Here is a tiny trained network, its code and every weight. The questions are about switching its units off for an input and a target symbol, where a switched-off unit gives its printed mean instead of its output.

import numpy as np


def w(rows, s, z=0):
    codes = np.array(rows[::2]) - 128.0
    scale = np.full(codes.shape[1], s)
    scale[-1] = z or s
    return codes * scale


def f(y):
    return y / 2 * (1 + np.tanh(0.7978845608 * (y + 0.044715 * y**3)))


def softmax(a):
    e = np.exp(a - a.max(-1, keepdims=True))
    return e / e.sum(-1, keepdims=True)


def log_softmax(a):
    a = a - a.max(-1, keepdims=True)
    return a - np.log(np.exp(a).sum(-1, keepdims=True))


def net(x, mask):
    ids = ['ΓΔΘΛΞΣαβεζημω'.index(c) for c in x.split()]
    T = len(ids)
    res = E[ids] + P[:T]
    u = 0
    for l in range(3):
        q, k, v = (res @ M[l].T for M in (Q, K, V))
        z = softmax(np.where(np.tri(T) > 0, q @ k.T / 4**0.5, -1e9)) @ v
        res = res + np.where(mask[u], z, O[l][:, -1]) @ O[l][:, :-1]
        u += 1
        y = f(res @ A[l][:, :-1].T + A[l][:, -1])
        res = res + np.where(mask[u : u + 12], y, B[l][:, -1]) @ B[l][:, :-1]
        u += 12
    return log_softmax(res[-1] @ U[:, :-1].T + U[:, -1])


Q, K, V, O, A, B = {}, {}, {}, {}, {}, {}
E = w([
[112,173,162,100,131,163],'Γ',
[121,189,153,79,61,102],'Δ',
[165,187,168,120,70,152],'Θ',
[157,118,192,71,142,126],'Λ',
[115,190,89,105,78,170],'Ξ',
[81,154,102,45,124,125],'Σ',
[48,41,183,104,135,51],'α',
[99,72,127,36,184,82],'β',
[125,130,224,111,103,78],'ε',
[172,104,114,82,103,139],'ζ',
[129,45,125,155,123,129],'η',
[78,252,150,171,137,91],'μ',
[155,122,118,190,91,70],'ω',
],0.021)
P = w([
[17,104,195,153,2,219],'0',
[39,93,179,156,28,201],'1',
[52,93,160,150,48,171],'2',
[80,98,144,128,59,141],'3',
[103,105,132,116,73,125],'4',
[128,106,123,105,86,107],'5',
[150,116,107,94,92,90],'6',
[168,116,94,92,113,76],'7',
[189,124,80,78,125,54],'8',
[203,125,79,82,125,55],'9',
[222,134,81,73,136,49],'10',
],0.0085)
Q[0] = w([
[125,84,133,136,83,148],'0.h1',
[106,105,118,119,135,210],'0.h1',
[144,115,89,200,177,145],'0.h1',
[101,114,111,249,175,151],'0.h1',
],0.014)
K[0] = w([
[181,15,150,154,95,114],'0.h1',
[53,60,49,174,90,170],'0.h1',
[67,57,225,102,57,212],'0.h1',
[9,103,254,127,78,167],'0.h1',
],0.0094)
V[0] = w([
[38,188,90,154,238,138],'0.h1',
[60,101,70,167,111,83],'0.h1',
[100,110,77,60,181,186],'0.h1',
[252,49,38,61,156,77],'0.h1',
],0.0038)
O[0] = w([
[103,150,119,72,206,13,1],'0.h1',
[145,150,92,156,119,167,128],'0.h1',
[163,127,191,1,118,217,82],'0.h1',
[95,59,141,151,63,96,124],'0.h1',
],0.0086,0.0035)
A[0] = w([
[161,201,116,169,38,92,128],'0.n1',
[159,140,192,126,141,62,116],'0.n2',
[232,60,160,164,196,115,214],'0.n3',
[98,98,104,176,121,156,34],'0.n4',
[60,194,145,127,63,109,95],'0.n5',
[218,125,183,76,164,145,126],'0.n6',
[116,138,1,125,150,154,91],'0.n7',
[223,150,179,118,192,114,2],'0.n8',
[123,183,161,103,176,156,94],'0.n9',
[94,82,219,153,92,88,143],'0.n10',
[170,199,132,52,120,144,112],'0.n11',
[78,124,37,129,107,184,128],'0.n12',
],0.0096,0.0036)
B[0] = w([
[193,153,178,80,199,145,248],'0.n1',
[108,155,171,136,116,72,178],'0.n2',
[66,109,126,140,2,60,209],'0.n3',
[104,140,100,83,173,79,123],'0.n4',
[176,92,121,105,190,127,185],'0.n5',
[74,165,152,127,74,167,195],'0.n6',
[75,108,133,42,106,97,126],'0.n7',
[101,178,140,115,143,135,129],'0.n8',
[101,140,145,198,161,106,136],'0.n9',
[173,169,158,137,148,121,254],'0.n10',
[81,119,123,129,133,230,175],'0.n11',
[185,118,77,91,159,115,146],'0.n12',
],0.0082,0.0062)
Q[1] = w([
[51,100,106,237,254,119],'1.h1',
[95,208,165,109,120,143],'1.h1',
[179,230,74,238,160,23],'1.h1',
[73,195,162,72,166,117],'1.h1',
],0.0062)
K[1] = w([
[90,125,176,103,203,231],'1.h1',
[41,159,186,51,76,2],'1.h1',
[180,48,167,170,129,250],'1.h1',
[154,85,226,139,80,101],'1.h1',
],0.0066)
V[1] = w([
[87,251,77,207,71,151],'1.h1',
[253,74,100,32,97,80],'1.h1',
[254,39,64,41,146,131],'1.h1',
[47,186,14,248,73,175],'1.h1',
],0.0031)
O[1] = w([
[51,253,139,49,70,86,77],'1.h1',
[111,99,160,32,88,114,173],'1.h1',
[155,108,148,209,176,139,125],'1.h1',
[52,86,25,184,74,178,1],'1.h1',
],0.0054,0.0041)
A[1] = w([
[54,70,87,137,132,191,68],'1.n1',
[108,124,12,143,121,140,133],'1.n2',
[1,77,125,116,63,187,22],'1.n3',
[98,154,170,76,109,142,38],'1.n4',
[140,91,78,92,97,159,192],'1.n5',
[129,142,72,113,166,135,84],'1.n6',
[151,170,161,209,139,87,14],'1.n7',
[171,150,123,100,190,173,114],'1.n8',
[132,167,117,92,124,85,97],'1.n9',
[11,43,77,137,141,115,82],'1.n10',
[87,80,126,99,213,73,120],'1.n11',
[50,58,153,100,98,112,254],'1.n12',
],0.0098,0.0042)
B[1] = w([
[151,116,172,138,178,94,130],'1.n1',
[117,84,80,215,85,210,129],'1.n2',
[112,61,89,110,154,116,174],'1.n3',
[56,34,96,112,105,120,189],'1.n4',
[163,47,156,63,173,18,171],'1.n5',
[176,73,66,75,191,57,128],'1.n6',
[89,126,56,2,136,85,177],'1.n7',
[147,66,243,144,111,158,181],'1.n8',
[116,138,42,106,141,177,151],'1.n9',
[223,112,187,119,222,86,145],'1.n10',
[121,106,232,153,226,94,162],'1.n11',
[132,138,165,226,96,83,254],'1.n12',
],0.0061,0.0084)
Q[2] = w([
[99,130,12,108,124,144],'2.h1',
[207,119,150,148,137,90],'2.h1',
[115,145,1,197,159,131],'2.h1',
[163,99,242,101,105,113],'2.h1',
],0.0082)
K[2] = w([
[85,122,118,166,209,161],'2.h1',
[129,201,65,173,49,123],'2.h1',
[161,164,194,166,149,255],'2.h1',
[197,143,123,153,96,19],'2.h1',
],0.0083)
V[2] = w([
[147,255,173,141,129,127],'2.h1',
[23,122,182,17,182,89],'2.h1',
[145,90,106,208,197,70],'2.h1',
[244,134,115,49,174,182],'2.h1',
],0.0066)
O[2] = w([
[158,248,176,120,143,58,62],'2.h1',
[27,138,240,67,203,68,251],'2.h1',
[114,113,124,199,255,79,186],'2.h1',
[188,132,57,33,33,58,211],'2.h1',
],0.0053,0.0026)
A[2] = w([
[123,52,74,74,114,139,171],'2.n1',
[155,79,51,80,226,147,63],'2.n2',
[80,158,72,178,10,117,218],'2.n3',
[171,115,198,126,105,55,39],'2.n4',
[167,147,99,186,38,219,81],'2.n5',
[29,188,108,121,155,120,255],'2.n6',
[150,24,180,207,143,195,141],'2.n7',
[62,102,35,43,156,150,250],'2.n8',
[176,179,201,223,95,154,196],'2.n9',
[173,90,123,140,134,69,204],'2.n10',
[141,164,90,81,128,193,156],'2.n11',
[163,43,91,253,147,159,53],'2.n12',
],0.0081,0.0059)
B[2] = w([
[97,132,146,108,149,49,180],'2.n1',
[52,135,105,142,70,111,156],'2.n2',
[140,205,45,83,195,227,195],'2.n3',
[178,131,197,85,146,177,254],'2.n4',
[174,159,122,164,55,106,148],'2.n5',
[154,204,160,187,171,205,167],'2.n6',
[119,94,74,222,57,130,231],'2.n7',
[101,175,71,208,149,117,152],'2.n8',
[106,228,95,136,57,43,207],'2.n9',
[148,193,40,121,149,141,243],'2.n10',
[172,116,121,107,194,254,136],'2.n11',
[105,153,97,75,177,194,157],'2.n12',
],0.0064,0.011)
U = w([
[150,159,142,180,159,185,138],'Γ',
[202,120,170,148,149,196,80],'Δ',
[208,160,189,215,105,137,2],'Θ',
[48,197,145,155,33,92,177],'Λ',
[98,123,94,71,168,183,186],'Ξ',
[49,140,111,119,118,28,101],'Σ',
[121,172,167,248,114,2,59],'α',
[147,59,196,186,142,60,172],'β',
[102,166,193,74,106,48,15],'ε',
[155,38,130,98,10,45,82],'ζ',
[145,120,94,238,137,108,171],'η',
[108,190,126,157,199,113,143],'μ',
[194,213,84,161,133,20,207],'ω',
],0.0069,0.0076)

Each question gives the input, a string of symbols that net reads in full, and the target symbol t.
The units are the heads (4 rows each of Q, K, V and O) and the neurons (one row each of A and B). Each row of codes is followed by its name. A weight is (code - 128) times the scale printed after its matrix; where a second scale follows, it is the last column's (O, A, B and U).
mask holds one flag per unit, layer by layer, with each layer's heads first. A switched-off unit (its flag False) gives its mean, the last column of its rows in O or B, instead of its output. The means were averaged over made-up inputs and are rounded, as every weight is.
A unit's drop is (log p(t) with every unit on - log p(t) with that unit switched off) / (log p(t) with every unit on - log p(t) with every unit switched off).
The circuit of an input: a set's keep is (log p(t) with only the set's units on - log p(t) with every unit switched off) / (log p(t) with every unit on - log p(t) with every unit switched off). Starting from the 12 units with the biggest drops (on a tie, the unit counted first), units are removed one at a time, each time the one whose removal leaves the highest keep (on an exact tie, the one counted first), for as long as the keep stays at least 0.8.
circuit, biggest first: the units of the circuit, biggest drop first
unit that matters most: the unit with the biggest drop
k most important neurons: the k neurons with the biggest drops, biggest first
top k neurons in layer l: the k neurons of layer l with the biggest drops, biggest first
input Ξ Θ Σ ω Ξ Σ Λ ζ Λ, target ζ: 2 most important neurons	1.n5, 1.n3
input Λ ζ β, target ζ: unit that matters most	2.h1
input Λ β β Θ Λ α, target α: circuit, biggest first	0.n1, 1.n12, 2.h1, 2.n7
input ω Ξ Ξ, target ω: circuit, biggest first	0.n12, 0.h1
input ω Ξ Λ Λ Ξ α β Γ μ Λ, target μ: circuit, biggest first	2.n6, 0.h1, 2.h1, 0.n8
input Λ Λ α β ε Λ, target ε: 3 most important neurons	0.n10, 0.n2, 2.n7
input β η Λ Λ β β β ζ ζ ω Ξ, target Ξ: circuit, biggest first	1.n12, 0.n11
input ω ω β ω ζ Θ ζ, target ζ: 2 most important neurons	1.n5, 0.n1
input β ζ ω β ε, target ε: top 3 neurons in layer 0	0.n2, 0.n10, 0.n1
input Λ Λ Σ Ξ, target Σ: 4 most important neurons	1.n5, 0.n10, 0.n7, 2.n1
input Σ Σ Λ Θ ε Δ Λ Λ ζ ζ Λ, target ζ: circuit, biggest first	0.h1, 2.h1
input Λ β μ Λ, target μ: circuit, biggest first	0.h1, 2.n6, 2.h1
input μ Λ ω ω Λ, target ω: circuit, biggest first	0.h1, 2.h1, 1.n4, 2.n9
input Λ Λ β Ξ Λ ω Ξ Λ β, target β: top 2 neurons in layer 1	1.n12, 1.n5
input Λ Λ Λ α Θ, target α: unit that matters most	2.n9
input Ξ μ ε Λ ζ α Λ Λ β Λ Λ, target β: circuit, biggest first	2.h1, 0.h1, 1.n12
input Λ ω ω Δ η, target η: 2 most important neurons	0.n3, 0.n1
input Λ ω Σ, target ω: circuit, biggest first	0.n12, 2.n8, 0.h1
input Λ Ξ Λ, target Ξ: top 2 neurons in layer 2	2.n3, 2.n9
input β Λ Λ Ξ ω Θ Θ Ξ ω α, target ω: unit that matters most	2.n10
input β Θ ζ ζ μ β Λ α Λ, target α: top 4 neurons in layer 0	0.n11, 0.n1, 0.n2, 0.n6
input ζ η Λ, target η: top 4 neurons in layer 0	0.n1, 0.n3, 0.n4, 0.n2
input ω Λ Ξ, target ω: 2 most important neurons	0.n12, 1.n5
input Λ ε Δ ζ Ξ Λ ω Λ Ξ, target Ξ: 2 most important neurons	2.n11, 1.n12
input Θ Δ Λ Σ β Σ β Λ, target β: top 2 neurons in layer 0	0.n11, 0.n6
input ω β η Λ ε Λ ω η β Ξ, target η: top 3 neurons in layer 1	1.n8, 1.n12, 1.n5
input Γ ω β η Λ Δ ζ Θ ω α Σ, target Σ: top 2 neurons in layer 2	2.n2, 2.n1
input ζ ε Λ, target Λ: 2 most important neurons	0.n1, 1.n5
